Each row has a name. After each piece below comes the name of the row it's from, unless a question asks for something else. Each question is about the rows just above it.

K37: [126 120 148 180]
K671: [167 141 103 168]
K241: [165 144 106 167]
[165 144 106 167] | K241
Is [143 106] printed in one of the named rows, side by side and in this order? | no

K931: [128 165 165 138 157 158 131 152 162 172 108 135 146 105  97 146 123 136
 163 165 125]
K805: [150 116  88 128 157 149 120 152 118 143 119 157 146 100 119 149 155 128
 125 124 159]
K919: [114 122 119 138  70 111 120 104 151 128 140 135 131 121 142 162 101 162
 155 132 125]
Which row holds [150 116  88 128 157 149 120 152 118 143 119 157 146 100 119 149 155 128
 125 124 159]? | K805
Does one of the named rows hold [138 157 158] side by side, in this order? | yes
Repeated in K919: | [162]
Where do [128 165 165 138 157 158 131 152 162 172 108 135 146 105  97 146 123 136
 163 165 125] appear? | K931

K410: [133 122 140 153 127 119 152 146 114 120 137 163  98 109 122 140 118 137
 149 131 123 128 146 102 137 138 105 101 129 104]
K195: [172 118 132 102 124 131 111 154 137 133 159 109 122  94 144 116 120 123
 119 153 104 145 121  96 127 112 124 118 118 123]
K988: [156 115 103 128 143  92 126 125 119 135 119 147 105 106 145 121 119 127
 167 135 118 131 115 134 111 150 108 136 110 125]
K153: [135 102 144 100 122 135  93 162 134 146 142  92 124 144 134 133 119 111
 118 158 132 130 116 127 127 140 138 141 123 122]
K999: [114 142 129 120 120 139 148 147 105  96 123 147 120 144 142 109 126 120
 128 130 144 181 127 100 120 149 137 102 109 101]
K505: [163 146 115 126 120 112 118 165 131 118 145 119 106 113 109 133 100 118
 151 133  97 163 107  84 148 143 116 105 129 130]
K275: [152 116 124 113 164 107 123 138 125 110 129 117 123 115 127 131 112 111
 174 136 139 158 123 131 116 153 144 132 123 111]
K171: [132 113 121 134 115 141 128 174 113 112 132 122 140  81 110  92 136 105
 128 152 138 126 144 138 151 145 121 103 117  92]
[132 113 121 134 115 141 128 174 113 112 132 122 140  81 110  92 136 105
 128 152 138 126 144 138 151 145 121 103 117  92] | K171
[172 118 132 102 124 131 111 154 137 133 159 109 122  94 144 116 120 123
 119 153 104 145 121  96 127 112 124 118 118 123] | K195
[133 122 140 153 127 119 152 146 114 120 137 163  98 109 122 140 118 137
 149 131 123 128 146 102 137 138 105 101 129 104] | K410
The row with [156 115 103 128 143  92 126 125 119 135 119 147 105 106 145 121 119 127
 167 135 118 131 115 134 111 150 108 136 110 125] is | K988
The row with [163 146 115 126 120 112 118 165 131 118 145 119 106 113 109 133 100 118
 151 133  97 163 107  84 148 143 116 105 129 130] is | K505
The row with [114 142 129 120 120 139 148 147 105  96 123 147 120 144 142 109 126 120
 128 130 144 181 127 100 120 149 137 102 109 101] is | K999

K736: [120 118 108 108  90]
K682: [100 122 115 108 116]
K414: [ 91 125  79  75  79]
K560: [107 117 123 110 120]
K93: [ 93 105  97  72  79]
K910: [ 70 180 170  71  70]
K213: [ 80 104  92 118 138]
K986: [ 95 176 167  85  90]
K676: [ 86 153 144  81  78]
K799: [123 124 160 125 167]
K979: [121 102 111 113 143]
K59: [ 97 129  80  89 108]
Shared by K736 and K213: | [118]
Which value is in both K213 and K59? | [80]

K376: [128 124 111 109 103 118 111 128 127 135 120 155 121 156 142 152 114 165
 140 105 162  93 135 114 130 145 130 104 108 116 107 136 151  92 150 131
 128 137 148 109 144 111 134 138 104 116 118 137 132 159 141 114]
K567: [134  98 123 129 132 141 147 108 117 118 134 128 139  96 115 121 148  80
 131 158 105 147 135 146 119 101 122 145 131 135 146 127 102 154 119 114
 124 125 109 150 113 140 115 115 164 149 134 124 121 111 106 157]
K822: [132 103  97  99  97 123 118 120 122 132 121 163 126 147 139 157 124 149
 148 120 163  92 142 121 125 136 128 103 102 117 108 140 147  91 152 125
 127 137 145 116 142 111 129 133 116 126 119 140 127 157 133 128]
K925: [128 185 166 162 151 119 121 150 145 133 129 102 120 144 136 108 110 157
 104 107 115 145 114 112 136 148 130 141 142 130 129 112 133 141 116 139
 129 128 126 119 132 130 132 139 109 112 132 117 149 119 152  92]
K273: [104 152 157 138 158 125 121 143 131 137 122  86 124 120 118 102 116 128
 109 106 124 148  99 140 151 134 147 125 176 135 143 129 118 154 112 152
 132 106 130 124 117 146 153 127 110 114 124 124 106 115 117 140]
Among the named rows, does one hold [119 155] next to each other, in this order? | no
Does one of the named rows hold [151 134 147 125 176] side by side, in this order? | yes
The row with [104 152 157 138 158 125 121 143 131 137 122  86 124 120 118 102 116 128
 109 106 124 148  99 140 151 134 147 125 176 135 143 129 118 154 112 152
 132 106 130 124 117 146 153 127 110 114 124 124 106 115 117 140] is | K273

K83: [ 81 165 132 132  77]
K224: [122 136 146 134 130]
K15: [122 136 146 157 130]
K504: [ 93 130 112 121 118]
K553: [ 92 141 109  81 105]
K67: [154  78 100 114 186]
K832: [ 93 133  99 107 133]
K734: [150 102 106 114 168]
K912: [ 93 133  99 107  97]
Repeated in K832: | [133]
Shared by K83 and K553: | [81]
[122 136 146 134 130] | K224
[ 93 133  99 107 133] | K832
Among the named rows, does one hold [102 106 114 168] next to each other, in this order? | yes
Is [141 109] printed in one of the named rows, side by side and in this order? | yes

